Below are the code and all the weights of a small trained network. Each question names an input and a class and asks about switching units off, where a switched-off unit gives its printed mean instead of its output.

import numpy as np


def w(rows, s, z=0):
    codes = np.array(rows[::2]) - 128.0
    scale = np.full(codes.shape[1], s)
    scale[-1] = z or s
    return codes * scale


def f(y):
    return np.maximum(y, 0)


def log_softmax(a):
    a = a - a.max(-1, keepdims=True)
    return a - np.log(np.exp(a).sum(-1, keepdims=True))


def net(x, mask):
    res = np.array(x, float).reshape(1, 5) / 4 @ E
    y = f(res @ A[0][:, :-1].T + A[0][:, -1])
    res = res + np.where(mask, y, B[0][:, -1]) @ B[0][:, :-1]
    return log_softmax(res[-1] @ U[:, :-1].T + U[:, -1])


A, B = {}, {}
E = w([
[233,61,159,232,176,80,246,62,158,116,206],'x0',
[119,25,181,44,83,22,3,18,254,128,68],'x1',
[198,219,119,4,255,82,113,162,192,176,140],'x2',
[200,83,45,135,118,128,125,245,206,40,99],'x3',
[113,211,198,236,149,98,119,205,162,118,18],'x4',
],0.0088)
A[0] = w([
[147,111,127,170,94,148,110,125,148,90,112,87],'n1',
[186,169,158,97,252,93,128,145,191,199,135,79],'n2',
[117,167,180,209,140,93,141,129,163,147,40,63],'n3',
[55,181,148,147,121,130,115,37,102,254,163,41],'n4',
[81,149,192,122,127,165,170,44,143,170,154,12],'n5',
[188,107,177,177,155,80,207,94,170,116,174,80],'n6',
[68,91,183,203,12,155,167,89,112,90,119,49],'n7',
[152,86,104,72,79,188,142,61,116,212,205,78],'n8',
[106,105,119,121,123,44,101,67,190,130,75,67],'n9',
[142,84,161,123,114,136,65,87,181,109,116,2],'n10',
[170,97,72,111,110,148,126,154,178,101,142,106],'n11',
],0.0092,0.0028)
B[0] = w([
[154,146,55,126,163,64,54,106,181,87,125,169],'n1',
[107,42,32,120,197,102,78,129,143,145,168,231],'n2',
[204,45,197,97,34,56,166,241,76,255,127,207],'n3',
[120,137,83,154,62,120,163,168,229,50,164,228],'n4',
[122,137,93,190,110,66,191,135,225,63,84,194],'n5',
[29,221,179,2,116,186,81,146,119,80,68,222],'n6',
[136,111,15,75,181,87,48,90,82,134,174,249],'n7',
[181,76,163,87,66,154,186,144,92,226,91,211],'n8',
[150,188,143,164,222,243,170,145,98,119,158,222],'n9',
[139,197,149,191,157,189,163,171,92,167,173,195],'n10',
[187,89,146,175,109,127,176,177,198,112,18,176],'n11',
],0.0079,0.015)
U = w([
[134,64,69,94,172,70,55,87,110,143,202,41],'0',
[166,110,133,181,69,101,147,149,231,57,106,114],'1',
[181,53,202,97,61,109,152,132,79,245,104,50],'2',
[146,194,146,193,181,201,174,148,35,121,213,170],'3',
[20,175,176,22,73,177,35,136,124,115,66,253],'4',
],0.012,0.0037)

Each question gives the input, the list of numbers given to net, and the class t.
The units are the neurons (one row each of A and B). Each row of codes is followed by its name. A weight is (code - 128) times the scale printed after its matrix; where a second scale follows, it is the last column's (A, B and U).
mask holds one flag per neuron, in row order. A switched-off neuron (its flag False) gives its mean, the last column of its row in B, instead of its output. The means were averaged over made-up inputs and are rounded, as every weight is.
A unit's drop is (log p(t) with every unit on - log p(t) with that unit switched off) / (log p(t) with every unit on - log p(t) with every unit switched off).
The circuit of an input: a set's keep is (log p(t) with only the set's units on - log p(t) with every unit switched off) / (log p(t) with every unit on - log p(t) with every unit switched off). Starting from all 11 units, units are removed one at a time, each time the one whose removal leaves the highest keep (on an exact tie, the one counted first), for as long as the keep stays at least 0.8.
circuit, biggest first: the units of the circuit, biggest drop first
unit that matters most: the unit with the biggest drop
top k neurons: the k neurons with the biggest drops, biggest first
drop when u is switched off: that unit's drop, to one decimal
input [-1,2,4,3,3], class 0: circuit, biggest first	n2
input [-6,2,7,-3,-3], class 0: top 2 neurons	n6, n2
input [-4,-5,-4,-7,4], class 1: circuit, biggest first	n4, n5
input [-4,0,4,7,-2], class 1: top 2 neurons	n11, n7
input [7,8,7,-1,0], class 3: top 3 neurons	n9, n10, n7
input [2,-7,7,-8,-1], class 1: top 4 neurons	n4, n7, n5, n9
input [-7,1,2,-7,6], class 1: circuit, biggest first	n4, n6
input [2,2,4,-1,6], class 2: top 2 neurons	n3, n7
input [-6,0,-2,-6,4], class 1: circuit, biggest first	n6, n4
input [-6,0,8,4,8], class 0: top 2 neurons	n2, n8
input [5,-1,-3,-3,-5], class 2: top 2 neurons	n8, n2
input [-5,1,6,5,-2], class 0: top 2 neurons	n6, n2
input [-5,8,2,-7,3], class 3: top 2 neurons	n9, n10
input [6,6,-5,-7,-1], class 1: top 2 neurons	n5, n4
input [-2,7,-6,-5,1], class 3: unit that matters most	n9
input [-7,4,8,-6,-5], class 0: top 2 neurons	n2, n6
input [8,-6,-7,-7,1], class 4: circuit, biggest first	n6, n9
input [-5,1,-3,-3,8], class 2: drop when n3 is switched off	0.9
input [-5,2,-2,5,7], class 2: drop when n3 is switched off	0.7
input [1,5,-5,3,4], class 0: drop when n8 is switched off	0.2
input [-3,-2,-6,4,-8], class 2: circuit, biggest first	n8
